[128 = 0]
(50) [141 139 145 120 113 142 167 156 178 139 115 164 189 114  86  91 125 160
 206  68  77 121 118 183 151]
(58) [ 74 113 125 152 107 159 149 162  81 166  92 141 157 171 103 108 151  93
  68  62 140 119  97 128 120]
(56) [107  94 151 128  78 122  93  95 119  92 135 120 143 105 176 135 115 149
 144 144 119 119 146  68 108]
(51) [ 87 148 111 119 126 119 104 133  94 108 108 110 108  86 129 128 133  83
  93 136 132 134 108 151 127]
(51) [160 145 154 153 125 134 154 132 143 156 133 171 133 156 110  89 137 130
 156  93  97 151 110 150 167]
(49) [113 143 108 108 131 170 167 119 137 154 124  98 161 134 115 144 111 137
 111  94 127  96 101 168  71]
(56) [ 89 127 143  97 108 147  92 115 131  76 142 103 146  37 153 134 103 174
 165 194  74 160 139 149 108]
(49) [ 81 134 107 138 127 174 149 130  98 157 111 124 146 144 108 134 124 109
  84  93 143 123 100 167  89]
(50) [145 178  50  75 179 118 134 128 130 148 147  82  90 110  90 149 135 127
 125 162 152 121 122 190 132]
(49) [169  97 185 203 178 143 119 127 163 113 130 176 115 162 142 162 105 129
 158 152 134 166 154 112 122]
(56) [107  88 137 143  72  79 114 158 126 100  97 196 149 123 119  85 150 118
 154  86 157 113 173  87 188]
(56) [147 115 122 136 126 138 107  81 120 138 157 102 117 156 157 158 119 150
 144 149 130 125 128  81 102]
(51) [141 151 124 115 122 124 154 120 134 145 128 120 129 137 126 114 130 115
 111  98 126 108 106 142 124]
(49) [111  96 151 188 145 134 120 166 120 120 105 200 123 149 107 120 135 110
 124 127 157 168 160 133 160]
(51) [ 82 121  82 124 153 121 112 175 100 125  82 105 133 121  91 155 146  77
 104 103 164 100 118 141 120]
(60) [101 135  66  84 133 161 156 135 130 154 141 114 151 122  87 135 123 174
 130 134 153 116 147 183 107]
(50) [ 98  68 147 175 144 150 100 176 134 109  91 155 176 136 103 159 128 137
 187 111 122 136 149 107 124]
(50) [127 158 112 104 123 134 141 112 140 131 124 103 141 103 122 130 117 121
 143 103 109 105  98 165 106]
(56) [ 73 123  98  64  87 138 117 154  93 129 142  93 155  86 116  99 150 181
 119 162  96 138 137 128 143]
(56) [153 126  88  88 111 133 104  73 111 153 190  72 115 146 150 144 133 195
 159 179 115 127 134  78 121]
(58) [ 96 126  57 121 116 105  47 104  53 131 133  82  91 122 125 150 161 101
 149 149 140 132 110  83 152]
(60) [174 137 172 155 123  69 144 130 160 108  93 157 113 143 150 112 129  54
 113  64 145  86 113 100 146]
(60) [149 156  89  64  92  95 145  97 132 141 153  92 122 120 138 107 137 145
 121 119 136  83 125 117 134]
(51) [172 126 137  99  99 145 160  87 154 159 185 120 145 160 149 110 119 212
 151 145 105 125 144 101 122]
(58) [112 142 126 114  85 110  78  78  83 109 151  99  95  93 173 115 134 122
 122 166 102 149 110  92 139]
(51) [121 135 123 153 152 145 132 131 122 135 124 150 113 137 114 134 123 113
 116 133 145 151 129 160 127]
(56) [144 113 124 151 130 136 103  90 122 134 148 126 117 153 144 153 121 142
 160 142 133 136 133  94 118]
(51) [ 98 150  70  87 123 149 136 122  86 165 147  89 119 133 109 122 144 140
  85 142 138 128 112 152 120]
(49) [ 88 140  95  91 115 161 101 118 111 122 149  98 147  71 112 128 123 180
 178 170  81 158 123 169 124]
(49) [134 130 145 160 167 154 139 138 151 125 119 152 131 129 113 146 109 123
 142 131 128 150 130 170 114]
(50) [123 150 113  91 110 126 158 151 133 148 123 121 153 119 100  93 144 138
 130  95 106 111 110 159 146]
(58) [106 123 134 121 131 146 119 127 130 107 133 123 134  95 136 139 111 149
 129 164 119 146 142 146 109]
(58) [114 121 102 101 119  76  96 186 132  99  90 127 151  82  87 112 161 113
 195 102 111 107 134 125 188]
(60) [ 99 127 134 159 148 159 111 145  70 154 129 124 102 155 124 125 149 106
  72 154 117 181 102 125 137]
(51) [ 97 134 102  96 105 113 112 148 103 125 111  99 141 101 115 115 149 116
 128 112 112 111 109 125 141]
(50) [131 105 159 195 126 103  86 136  79 130 119 171  83 172 143 110 160  77
 103 133 139 173 125  66 185]
(60) [ 75 118 135 109 124 140 122 169  94 114 121 119 127  98 128 113 139 134
  63 174 124 158 141 135 132]
(56) [161 132 125 126 151  99 143 151 161 123 121 151 120 132 109 124 132 122
 145 121 149 118 150 140 155]
(51) [ 79 150  85 134 140 194 139 110 115 142 147 168 127 101  88 125 103 163
 137 162 145 185 148 238 115]
(50) [141 146 139  71  89 115 154 113 149 126 135  79 157 105 154 112 123 146
 121 104  91  78 103 113 103]
(58) [ 87  95 135 129 156 158 112 192 124 121  80  77 188 118 102 172 134 120
 148 102  88 105  97 119  88]
(49) [179  80 198 157 164 129 108 170 166 116 138 127 150 154 138 148 134 178
 194 167  67 159 147  61 150]
(49) [161 151 174 157 198  86 133 221 159 105  85 170 101 107  87 104 152  67
 130 129 102 168 119 174 204]
(51) [172 181 142 131 111 166 200  84 162 183 168 178 133 156 113  72 111 164
 143  93  99 154 106 207 140]
(58) [147 112 102 110 126 105 144 164  90 187 139 104 115 211 111 107 183 129
  71 113 152 108 124  58 168]
(50) [172 155 129 121 145 103 109 107 151 119 128  92 119 112 136 146 126 107
 184 115  91 109  90 123 130]
(60) [122 119 155 167 117 112 115 145 103 130 102 152 120 150 131 109 149  79
 110  93 123 135 106  99 156]
(56) [142 145  91 161 122 146  97  77  99 164 161 156 102 155 109 119 137 141
 199 129 117 174 114 143 166]
(56) [182 150 121 163 177 128 118  98 160 131 147 155  95 138 115 150 112 126
 196 144 131 157 131 164 143]
(50) [153 132 192 161  77 105 133 109 119 132 132 172 118 152 164  69 142 106
 114  95  96 146 107  85 171]
(60) [135 150  87  60 101 117 135  98 125 138 165  82 122 109 139 117 131 170
 123 155 125 107 132 124 124]
(58) [137 138  88 139 168 112  99 124 174  87 107 155 128  75  90 167 103 117
 238 126 150 123 154 193 134]
(49) [131 111 111 130 113 111 131 110 171  92 140 202 130  98 118 120 102 170
 184 149 184 134 213 159 149]
(58) [125 135 135 122  96  99 130 142 122 125 113 145 134 120 123  90 147 108
 130  94 116 119 118 120 165]
(49) [171 127 158 143 142 126 124  97 134 137 142  90 113 163 168 156 121 116
 116 130 111 114  99  76  98]
(60) [141 103 118 153 148 151  89 108  98 153 157 102 113 174 136 163 139 154
 154 165 116 156 123  74 125]
(58) [185 135 173 129 139 115 192 151 194 137 124 165 147 153 121 102 120 137
 128  90 124 107 138 143 139]
(50) [110  99 133 117 114 133 139 140 117 127 139 133 130 142 141 123 130 157
  77 158 156 131 166  98 121]
(60) [ 99 113  78  50  61 118  85 104  75 137 178  61 135 107 147 108 159 206
 142 184  97 127 141  59 150]
(60) [146 125 166 161 177 135 132 140 147 112 121 136 106 134 142 155 111 105
  98 156 136 148 132 135 108]
[105 120 120 123 114 148 118 125 102 141 133 107 140 134 130 130 135 140
 123 130 112 132 114 114 117] : (49)
[140  73 131 134 139  96  96 181 120 127 108 104 146 168 120 150 164 130
 152 119 128 101 141  32 152] : (51)
[178 130 145 142 167 155 144  87 147 152 162  95 109 177 159 171 105 145
 110 154 131 125 118 105  77] : (58)
[111  86 103 116 162 136 114 161 126 118 131 109 132 135 116 171 129 162
 118 180 167 127 178 104 111] : (50)
[152 149 126  89 110  88 152 135 152 121 131 130 125 110 128  96 136 129
 122 117 131 103 137 134 155] : (56)
[171 143 132 132 103  94 141  89 139 139 138 141 109 157 149 109 130 108
 128  91 145  99 120 100 142] : (56)
[ 74  56 146 171 136 148  66 156 112  88  73  96 181 120 138 201 119 106
 169 106 118 100 121  63  71] : (50)
[ 89 124  78 176 192 208 126 165  64 207 123 125 125 203  57 155 155 118
 107 121 136 181  91 172 124] : (56)
[118 135  81  94  96 118 142 142  91 176 141 123 130 161  97  85 170 144
 110 105 136 119 122 116 172] : (56)
[146 154 125  71  83 100 146 108 125 142 141  76 134 123 153  99 142 130
 104 103  99  82  93  97 127] : (51)
[124 183 124 140 136 113 144 145  98 154  97 134  99 133 106  90 154  41
  77  73 117 133  61 175 160] : (51)
[127 111 135 130 125 134 132 126 161 107 122 145 156 111 126 141 107 151
 169 122 134 115 154 138 111] : (51)
[ 68 140  82 102 133 173 110  79 100 105 160 107 100  72 147 162  89 160
  84 219 168 161 161 184  69] : (51)
[111  85 144 162 131 175 124 131 127 138 133 145 160 158 125 150 117 169
 151 135 124 147 147 110 103] : (49)
[113 131 119 156 134 109 138 218 131 148  52 174 177 139  41  91 172  67
 191   8 102 109  87 169 195] : (51)
[125 113 115 122 171 145 143 168 126 148 122 102 134 158 106 156 136 134
  95 140 146 120 133 125 109] : (56)
[117 127 128 139  93 125  96 112  83 144 136 123 121 141 137 104 153 121
 139 119  96 148  99  91 159] : (60)
[161 116 150 158 140 129 105  84 145 111 153 138 106 136 162 156 105 143
 160 165 131 146 147 100 115] : (49)
[ 90 130 160  99 124 136 128 153 144  78 111 106 152  52 145 131 106 136
 108 159  95 131 131 157  97] : (56)
[117  85 127 126 134 118  94 140 126 100 125 108 135 122 142 164 127 147
 141 163 143 119 162  74 114] : (51)
[102 168 124 122 100 139 134 124 119 129 122 156 136  84 106  80 130 120
 149 106  90 157 101 199 158] : (51)
[124 125 148 140 136 162 145 115 128 137 137 122 132 143 144 141 111 138
  96 138 126 136 122 132  90] : (58)
[163 147 169 122 105 106 172 123 171 119 138 178 126 119 141  78 118 138
 121 115 124 130 146 150 155] : (58)
[ 93 125 109 168 145 183  91 116  89 146 137 139 126 131 104 144 127 139
 168 150 105 189 111 161 128] : (56)
[153 142 112 149 142 156 127  46 108 156 181 121  72 172 166 155 105 138
  88 175 167 152 132 119  91] : (58)
[146 131 134 102 127 106 124  93 122 115 146  71  95 131 185 155 118 115
  61 162 150  96 125  74  86] : (51)
[113 109  88  95  57 123 103  88  76 160 168 101 133 157 145 103 157 177
 136 132 125 118 132  54 148] : (56)
[236 157 155 156 169  76 158  50 228  86 147 176  68 129 175 163  67  98
 150 135 201  94 173 146 102] : (49)
[102 171 116 162 141 180 151 121 121 152 131 199 119 112  80  92 116 124
 142 121 120 198 116 252 151] : (51)
[114  95  93 105 133 167 123 107 125 138 171 108 138 140 130 163 112 212
 137 194 155 138 180 113  93] : (51)

<89> [149 107 129 201 151 116  98 114 136 210  97 120 117 121 152  71 156 182
 223 162 110 163  96 185 163]
<83> [153  98 146 133 125 168 124 151 113 166 106 109 134 116 162 131 148 125
  91 108 129 133 120 117 152]
<89> [116 102 117  88 154 109 142 123 122 123 108 143 129 141 168 123 122 120
 126 129 126 136 171 151 145]
<83> [131 152 125 117 119 124 132 127 117 102 110 126 123 138 123 126 115 121
 123 140 136 131 142 154 118]
<88> [ 98  81 134 143 135 106 111 121 140 158 165 156 170 137 143 144 129 149
 131 144 138 125  88 126 150]
<89> [ 62 148 115  70 116 136 179 130 126  66 199 115 112 133 122 184 113  47
  73  92 145 104 141  88  92]
<83> [133 105 143 105 118 147 115 134 137 128 143 154 166 110 104 166 114 142
  63 118 154  99 113  89 130]
<88> [150 102 144 144 130 167 115 131 121 185  96 118 130 103 146 121 138 149
 113 133 149 134 110 159 156]
<88> [107 121 126 138 130 110 127 121 133 130 149 136 135 138 132 130 128 130
 143 137 125 129 116 130 129]
<89> [ 96  87 183 206 105 187 132 118 126 216 184 108 113 118 141 134 170 134
 100 120 111 103  61  78 138]
<82> [148 157  68  63 167  85 136 133 150  72 107 134 118 112 108 121 107 113
 179 109 130 146 183 138 118]
<83> [139 119 141 147 122 152 125 135 114 157 109 111 123 125 150 120 140 130
 120 130 130 137 117 146 141]
<88> [148  99 131 123 148 153 128 133 131 170 106 121 119 104 149 119 143 137
 124 111 126 131 138 123 151]
<92> [102  32 119 156 173  66 107 135 135 195 148 151 176 162 224 108 161 150
 194 138  95 169 102 140 192]
<92> [148 170 121 105 118 169 136 126 132 111 109 111 102  87  79 139 111 119
 104 118 163 113 137 139 106]
<83> [137 112 130 115 130 138 127 142 130 130 133 128 139 121 134 140 133 123
 105 107 126 124 129  97 134]
<82> [ 92  76 135 188 148 150 145 134 137 216 190  86  99 117 184 117 189 104
 175  91  88 143  80  83 155]
<92> [160 103 146 141 136  87 112 132 106 125  73 154 146 183 178  85 138 162
 142 149  74 146 173 133 150]
<82> [203 166 176 193  84 174  98 135  99 147  52 110 113 133 104  86 139 175
 107 153 109 126 123 140 120]
<89> [149 157 144 143 108 155 122 121 134 123 124 128 115 110  77 128 123 145
 109 128 130 104 123 104 106]
<83> [100 116 151 182 118 135 108  92 141 180 153 148 136 117 100 126 124 173
 144 174 153 112  71 162 132]
<88> [118  29 151 133 136 130  84 136 143 197 155 177 219 115 155 169 128 177
  77 139 168 116  63 116 182]
<89> [105 111 161 176 122 169 139 107 131 188 156 116  98 114 126 121 152 136
 124 128 117 108 100 108 129]
<82> [197 127 124 118 118 132  94 173 107 118  61 117 168 131 153 123 128 140
 108 124 138 159 129 150 151]
<88> [ 98 105 132 168 137 112 123 111 132 171 147 131 129 138 150 113 140 143
 171 153 124 140  96 159 145]
<89> [139 143 104  75 124 100 126 153 122  61 120 137 160 143 127 153 105 104
 103 117 141 136 150 123 120]
<82> [121 147 142 143  96  94 118 133  89  89  98 134 154 193 160 119 113 127
 118 175 128 149 128 191 126]
<92> [151 144  91  91 152 125 131 138 139 114 103 115 117  99 121 124 121 117
 154 111 144 145 151 148 131]
<92> [108 110 122 150 139 121 124 121 137 162 148 124 130 122 141 125 138 133
 161 136 134 139  99 147 142]
<82> [129  99 126  83 129 139 117 141 135 122 136 151 173 108 122 171 109 129
  69 116 169 113 119 115 141]
<83> [118 114 125 128 133 120 124 129 145 131 163 139 141 121 115 142 132 131
 129 114 122 117 114  87 126]
<82> [152  40 104  46 167 180 111 170 172 176 162 144 192  32 123 207 129 124
  47  47 191 107  98  44 173]
<92> [ 91  58 152 176 136  95 114 123 125 182 164 150 164 169 189 120 154 150
 148 148  98 138  89 121 164]
<83> [130 149 133 139 109 136 128 133 114 117 121 113 124 136 127 128 126 118
 121 136 134 134 118 147 120]
<92> [103 159 114 138 119 102 140 126 130  92 163 118 116 148 116 129 128 103
 158 128 112 133 122 117 103]
<82> [126 154 116  98 130 111 132 114 134  88 119 147 125 129  97 131 102 131
 126 140 140 117 155 140 110]
<88> [ 66  87 137 141 128 138 129 110 136 175 182 138 150 117 141 161 124 127
 114 148 174 119  68 159 146]
<89> [ 79  62 160 118 142 155 162 113 116 178 153 136 115 139 189 138 147 110
  79 115 115 108 145 106 152]
<92> [127 156 114 159 134 104 126 115 129 129 117 116 103 138 125  94 132 135
 196 151 114 150 127 169 122]
<88> [ 85  84 135 151 138 129 124 112 136 183 163 136 142 122 151 138 135 138
 139 145 149 129  83 154 152]
[110 116 117 143 160 100 130  95 145 158 125 145 107 127 131  95 130 155
 194 152 115 134 141 160 138] : <83>
[ 96 119  72  96 160  73 141 148 149  97 182 118 141 133 153 146 134  81
 187  95 119 158 123 108 132] : <92>
[171  96 146 109 110 126  83 156 128 117 111 168 209 129 117 161 111 166
  57 128 149 115 110  94 146] : <88>
[146 133 141  85 102 153 121 145 118  91 116 144 163 121 104 169 102 124
  38 120 164 104 133 109 119] : <83>
[121 134 110 142 141 104 127 124 134 133 132 120 119 133 137 111 134 127
 181 136 119 148 122 152 131] : <92>
[ 92 134 134 162 114  75 134 125 120  97 170 135 134 190 147 118 139 115
 160 141  78 135 122 103 112] : <92>
[169 133 151 170 109 162 101 133 107 171  69 111 130 119 136 104 133 162
 123 157 147 144 103 188 146] : <88>
[129 108 101  97 145 105 125 152 128 117 128 126 155 131 161 141 127 109
 136 113 137 152 129 136 147] : <82>
[157 111 147 162 118 175 130 161  98 177  97  74 112 127 189 111 168 107
 117 105 113 157 111 135 154] : <83>
[143 154 136 158 141 149 130  87 142 164  97 129  73  98  86  85 128 169
 173 151 122 115 147 157 118] : <89>
[113 203 124 193 108 115 133  96 126 117 130 100  73 141  87  86 128 133
 210 171 115 139 109 184  90] : <92>
[161  84 145 182 134 182 133 172 101 215 105  55 101 121 221  98 198 101
 143  82  86 171 104 111 173] : <83>
[ 94 128 165 187  99 124 127 109 117 142 161 134 127 164 128 122 137 140
 126 158 107 114  94 121 117] : <92>
[143 154 114 118 131 124 131 129 128 108 109 120 113 124 115 118 122 124
 144 127 127 135 146 140 118] : <92>
[153 129  87  85 160  82 129 149 132  90 100 129 134 140 154 113 127 113
 169 108 106 159 175 128 137] : <92>
[ 90 109 114  83 123  80 126 140 110  80 140 153 186 173 170 164  99 103
  98 150 160 143 125 173 140] : <82>
[153 130  78 156 135  56  81 172 128 115 119 110 187 153 165 116 135 131
 221 143 131 202  73 184 156] : <89>
[ 71 128  94 134 160 102 157 108 136 146 160 104  90 130 161 113 138  94
 209 135 128 156 122 182 134] : <89>
[110 167 117  97 101  84 129 134 131  33 167 154 160 162  85 163  96 107
 100 129 128 110 134  88  87] : <88>
[123 233 103 127  92  96 150 133  93  28 102  87  89 178 116 109 106  76
 164 155 123 158 155 197  77] : <83>
[ 69  49 126 142 161  90 121 111 155 183 196 164 166 135 164 143 141 145
 157 134 124 126  88 110 162] : <88>
[161 196 121 112  84 147 148 178  76  53  84  62 107 162 157 129 130  56
  94 106 121 161 152 148 102] : <83>
[126 114 128 144 125  71 102 131 136 106 147 164 174 166 127 127 124 155
 149 145 103 131 116 103 130] : <88>
[ 58 104 114 135 155 107 156 101 146 155 191 128 105 130 149 130 139 106
 174 127 120 128 115 130 131] : <88>
[217  95 118  65 167 164 107 145 126 161  12 140 138  77 147 109 118 169
  96 114 157 140 191 166 173] : <92>

(37) [134 137 141 110 104 135 104 157 158 153 142 139 121 124 143 129 160 137
 116 133 155 100 138 109 104]
(42) [124 123 144 131 118 120 123 125 124 122 112 112 104 127 144 133 127 126
 167 127 102 117 121 108 138]
(37) [122  92 127 123 134 149 133 123 120  80 109 105 128 145 163 140 103 125
 182 107  97 129 128 123 153]
(42) [112 122 155 169 193 130 125 149 129 145 101 122 104 149 118 111  99 124
  74 169 158 158 140 128 120]
(37) [136 137 125 147 134 119 192 112 102 121 131 146 149 106 130 136 130 124
 113 129 139 126 107 174 124]
(41) [101 103 166 121 145 152 129 137 123 128  91 110  51 146 164 153 105 142
 139 159 111 160 115  94 131]
(37) [120 110 123 105 134 137  56 145 150 131 114 109 107 159 118 126 121 139
 157 130 102 142 156  77 143]
(38) [122  86 137  94 130 191  64 180 179 102 127 111  98 186 182 136 123 138
 139 108 138 131 160  76 126]
(41) [141 173 110 131  78  91 160  82 104 142 158 143 130  93  97 126 148 115
 124 107 106 125  93 147 127]
(38) [129 129 110  87 116 107 107 123 122 159 119 140 145 103  95 146 152 159
 163 154 108 122 139 118 132]
(42) [118 137  81 109 127 125 133  84 108 128 151 132 166 115  77 119 104 126
  99 122 124 168 122 155 136]
(38) [132 129 119 110 123 121 138 125 119 139 124 141 134 115 119 144 142 145
 142 139 119 128 127 133 129]
(38) [178 152 104 158 134 110 143 146 129 122 144 167 152 149 107 127 167 124
 127  95 118 118 139 150 133]
(37) [130 107 116 109 124 116 105 118 114 109  99 112 120 137 124 146 126 141
 215 120  61 130 135 101 164]
(41) [130 158 149 176 147  86 145 126 119 161 123 132 139 103 101 101 133 112
  93 155 155 109 124 148 114]
(41) [160 145 120 170 130 151 196 129 120  88 159 159 118 159 154 132 132 103
  79  76 139 148 103 170 123]
(41) [151 137  90 138 118 117 104 122 138 105 158 128 190 137 102  99 133 107
 137  81 125 107 149 142 141]
(41) [140 152 123 129 122 109 170 122 115 156 140 161 149  95 109 136 154 137
  98 145 152 119 116 163 109]
(42) [151 110 119 111 147 139  76 176 153 131 111 142 118 171 127 144 155 154
 164 128 106 129 168  92 139]
(41) [121 143 105  68  93  90 105 115 129 189 138 143 198  53  78 131 167 162
 146 173 150  83 143 137 109]
(38) [194 144 148 154 137 104 116 209 157 151 111 178 113 157 143 149 216 152
 172 126 117  73 161 107 121]
(38) [140 112 117 101 130 167 162 151 136 116 141 160 143 135 158 158 146 149
 109 123 156 131 130 153 113]
(42) [127 130 115 155 152 155 186 123 126 106 163 142 188 120 137 105 104 104
  38 114 204 132 122 198 104]
(42) [124 135 170 188 186 121 158 147 116 144  95 134  67 151 131 126 112 122
  81 165 139 161 118 130 122]
(41) [126 120 119 163 183  81  67 120 110 129  77  97 120 157  66 105  99 124
 187 144  58 154 158  93 176]
(37) [138 143 116 127 136 116 131 132 127 152 134 150 141 121  99 128 144 138
 103 142 140 134 134 140 119]
(42) [117 120 146 162 156 122 146 116 107 112 101 110  95 141 134 126  97 115
 136 134 105 151 115 126 145]
(38) [101 142 124 130 121  92 108  84 110 148 124  99 139  95  84 102 101 115
 132 146 114 134 119 123 137]
(37) [144 120  86 108 113 134 101 124 138 101 150 128 182 138 115 120 133 125
 156  88 115 115 149 133 143]
(38) [117 140 125 113 121  96 120 112 119 166 123 128 153  85  93 123 137 140
 133 163 135 112 130 132 121]
(37) [106 108 142 155 167 161 155 126 123 100 123 112 117 149 153 117  79 110
  78 130 158 160 120 147 125]
(37) [128 120 163 100  68 132  99 148 153 128 123 109  93 117 186 144 161 134
 198 116 109  70 123  78 123]
(42) [125 116  97 112 122 150 133 117 134 100 157 125 196 120 129 114 113 118
 111 102 159 118 138 161 126]
(38) [154 114  98  89 127 170 223 135 106 106 143 191 147 125 159 191 157 165
 114 120 141 151 109 188 117]
(42) [115  94 175 144  93 169 159 154 167  69 154  87 204  93 247  97 118  86
 137  90 222   7 128 161  95]
(41) [133 114 128 132 149 148 143 138 123 110 117 135 105 155 143 145 120 134
 128 124 116 154 127 129 136]
[139 140 119  95 137 107  56 157 142 188 105 151  82 150  74 148 166 171
 147 167  89 157 158  70 133] : (42)
[ 83 103 142 104 114 115  64 104 132 129 105  64 136 103 126 105  89 121
 184 147 109 106 138  86 144] : (42)
[109  79 148  95 129 199 107 167 165  95 127 109 110 161 203 142 110 136
 126 119 161 124 142 103 116] : (41)
[107 156 177 131  39  94 178  76 104 133 136  98  92  53 176 131 137 103
 172 121 111  68  61 124 116] : (42)
[131 141 119 150 133 124 144 117 125 122 147 131 153 124 116 108 119 109
  93 115 149 129 124 154 123] : (38)
[100 128 146 120 156 124  74 152 155 181 120 117 137 116 100 102 121 138
  77 185 183 125 158 108 102] : (42)
[111  78 154 100 162 175  76 181 159 123  89 112  78 176 170 151 117 157
 151 154 126 146 160  74 131] : (37)
[140 136 146 105  62 101 122 123 128 132 123 121 111  97 157 148 170 135
 219 114  83  69 112  98 134] : (37)
[135 106 131 139 159 148 113 161 145 110 117 126 138 158 145 125 124 129
 131 124 140 124 153 125 131] : (42)
[113 159 155 105  50 142 213  73  90 131 145 141   7 105 174 181 133 128
 114 116  86 174  35 121 116] : (41)
[133 141 125 114  85 144 152 122 138 122 166 138 142 110 153 128 143 118
 102 102 158 107 110 145 107] : (41)
[112 120 167 123 130 132 139 149 136 152 111 125 113 104 159 137 137 141
 122 168 161 101 125 122 105] : (38)
[119 145 159 109  75 135  56 155 181 161 152 110  93 128 150 107 154 120
 114 123 156  88 137  69  99] : (37)
[164 118 102 112 130 158 167 149 125  99 138 172 128 159 150 168 157 148
 138  97 113 145 128 149 134] : (38)
[118 155 146 132 104 105  91 122 139 164 134 116  94 118 109 110 135 120
 114 140 126 123 122  95 118] : (37)
[166 154 115 136 129 144 176 159 140 142 165 190 145 134 131 141 174 137
  56 117 179 127 127 171  95] : (42)
[ 81 111 145 102 122 142 142  99 115 135 118 101 118  94 143 132  91 132
 115 162 146 141 107 130 119] : (38)
